Below is a small trained network, with its code and all its weights. Each question gives an input and a target symbol and asks what happens when units are switched off, that is, made to give their printed mean instead of their output.

import numpy as np


def w(rows, s, z=0):
    codes = np.array(rows[::2]) - 128.0
    scale = np.full(codes.shape[1], s)
    scale[-1] = z or s
    return codes * scale


def norm(h):
    return h / np.sqrt((h * h).mean(-1, keepdims=True) + 1e-5)


def f(y):
    return np.maximum(y, 0)


def softmax(a):
    e = np.exp(a - a.max(-1, keepdims=True))
    return e / e.sum(-1, keepdims=True)


def log_softmax(a):
    a = a - a.max(-1, keepdims=True)
    return a - np.log(np.exp(a).sum(-1, keepdims=True))


def net(x, mask):
    ids = ['αβδεζηξπτφω'.index(c) for c in x.split()]
    T = len(ids)
    res = E[ids] + P[:T]
    r = norm(res)
    for j in range(2):
        rows = slice(2 * j, 2 * j + 2)
        q, k, v = (r @ M[0][rows].T for M in (Q, K, V))
        z = softmax(np.where(np.tri(T) > 0, q @ k.T / 2**0.5, -1e9)) @ v
        o = O[0][rows]
        res = res + np.where(mask[j], z, o[:, -1]) @ o[:, :-1]
    y = f(norm(res) @ A[0][:, :-1].T + A[0][:, -1])
    res = res + np.where(mask[2:18], y, B[0][:, -1]) @ B[0][:, :-1]
    return log_softmax(norm(res)[-1] @ U[:, :-1].T + U[:, -1])


Q, K, V, O, A, B = {}, {}, {}, {}, {}, {}
E = w([
[179,75,70,72],'α',
[198,124,197,130],'β',
[67,50,135,218],'δ',
[192,140,50,32],'ε',
[98,152,23,103],'ζ',
[177,238,124,99],'η',
[75,119,9,132],'ξ',
[68,125,129,246],'π',
[119,20,108,147],'τ',
[174,222,78,16],'φ',
[107,212,127,204],'ω',
],0.0013)
P = w([
[117,128,152,118],'0',
[169,109,125,124],'1',
[145,129,124,142],'2',
[131,149,130,159],'3',
[52,119,3,182],'4',
[137,96,12,99],'5',
[210,130,51,74],'6',
],0.0068)
Q[0] = w([
[97,174,87,236],'H1',
[254,162,126,161],'H1',
[158,221,60,191],'H2',
[36,182,187,53],'H2',
],0.0084)
K[0] = w([
[126,82,192,33],'H1',
[27,224,212,164],'H1',
[97,70,255,81],'H2',
[161,70,1,193],'H2',
],0.0069)
V[0] = w([
[206,54,187,123],'H1',
[97,13,69,120],'H1',
[183,188,99,2],'H2',
[133,21,130,109],'H2',
],0.0071)
O[0] = w([
[237,110,140,2,64],'H1',
[200,240,195,171,125],'H1',
[132,241,157,71,250],'H2',
[222,115,148,176,133],'H2',
],0.007,0.0019)
A[0] = w([
[148,86,142,91,21],'N1',
[45,185,252,249,76],'N2',
[84,125,151,82,36],'N3',
[76,226,149,108,78],'N4',
[173,14,144,199,80],'N5',
[144,47,125,127,145],'N6',
[128,128,127,129,123],'N7',
[66,167,219,215,76],'N8',
[133,143,174,218,109],'N9',
[129,181,232,44,8],'N10',
[147,47,235,50,84],'N11',
[55,178,253,239,67],'N12',
[155,108,95,57,2],'N13',
[92,164,106,61,87],'N14',
[141,181,120,92,81],'N15',
[135,114,120,98,89],'N16',
],0.0056,0.003)
B[0] = w([
[140,120,81,127,134],'N1',
[127,204,2,180,255],'N2',
[93,155,128,98,142],'N3',
[148,59,175,193,199],'N4',
[91,140,220,154,166],'N5',
[129,109,168,163,165],'N6',
[128,128,127,128,128],'N7',
[130,172,69,162,215],'N8',
[124,157,74,119,210],'N9',
[70,165,231,118,137],'N10',
[144,148,9,148,155],'N11',
[129,189,24,173,240],'N12',
[150,144,80,133,145],'N13',
[114,154,190,135,199],'N14',
[138,136,180,133,153],'N15',
[133,136,107,129,138],'N16',
],0.0068,0.003)
U = w([
[255,153,174,89,164],'α',
[212,56,55,6,2],'β',
[102,62,196,176,165],'δ',
[179,173,192,69,155],'ε',
[98,221,113,211,169],'ζ',
[29,137,156,38,193],'η',
[113,169,48,207,49],'ξ',
[57,31,147,150,76],'π',
[223,84,182,168,152],'τ',
[89,171,225,98,153],'φ',
[31,55,104,60,158],'ω',
],0.0097,0.0022)

Each question gives the input, a string of symbols that net reads in full, and the target symbol t.
The units are the heads (2 rows each of Q, K, V and O) and the neurons (one row each of A and B). Each row of codes is followed by its name. A weight is (code - 128) times the scale printed after its matrix; where a second scale follows, it is the last column's (O, A, B and U).
mask holds one flag per unit, heads first, then neurons. A switched-off unit (its flag False) gives its mean, the last column of its rows in O or B, instead of its output. The means were averaged over made-up inputs and are rounded, as every weight is.
A unit's drop is (log p(t) with every unit on - log p(t) with that unit switched off) / (log p(t) with every unit on - log p(t) with every unit switched off).
The circuit of an input: a set's keep is (log p(t) with only the set's units on - log p(t) with every unit switched off) / (log p(t) with every unit on - log p(t) with every unit switched off). Starting from the 12 units with the biggest drops (on a tie, the unit counted first), units are removed one at a time, each time the one whose removal leaves the highest keep (on an exact tie, the one counted first), for as long as the keep stays at least 0.8.
units of the circuit, in order: the units of the circuit, biggest drop first
most important unit: the unit with the biggest drop
heads that matter: for each layer, one digit per head in row order, 1 if its drop is at least 0.15 and else 0, layers parted by /
drop when u is switched off: that unit's drop, to one decimal
input π ξ α, target δ: units of the circuit, in order => H2; N5
input ξ η η ε ξ, target ω: units of the circuit, in order => H1; N2; N12; N8
input η ξ η ξ ξ ξ ξ, target η: most important unit => H2
input η ξ ξ η, target η: units of the circuit, in order => H1; H2
input τ τ φ η, target τ: units of the circuit, in order => H2; H1
input τ ζ ξ β ζ φ ξ, target τ: heads that matter => 01
input α ζ ω, target α: heads that matter => 10
input η β ξ η η, target η: units of the circuit, in order => H2; H1; N2; N12
input ξ β δ η β, target β: units of the circuit, in order => H1; N2; N12
input η δ φ β ε ε, target η: units of the circuit, in order => H2; N2; N12
input π ζ τ β, target π: units of the circuit, in order => H2; H1
input ω ξ ζ π, target ω: units of the circuit, in order => H1; H2
input η τ η ξ ξ ξ π, target η: units of the circuit, in order => H2; H1; N2; N12
input β η ξ δ, target β: units of the circuit, in order => H1
input τ ξ τ α τ, target τ: units of the circuit, in order => H2; H1; N2
input φ τ π, target φ: drop when H1 is switched off => 0.1
input φ ξ ξ τ, target η: drop when H2 is switched off => 0.4
input δ η ξ ζ, target τ: drop when N5 is switched off => -0.1
input δ η φ β, target δ: drop when N9 is switched off => 0.0
input τ η ξ, target α: units of the circuit, in order => H1
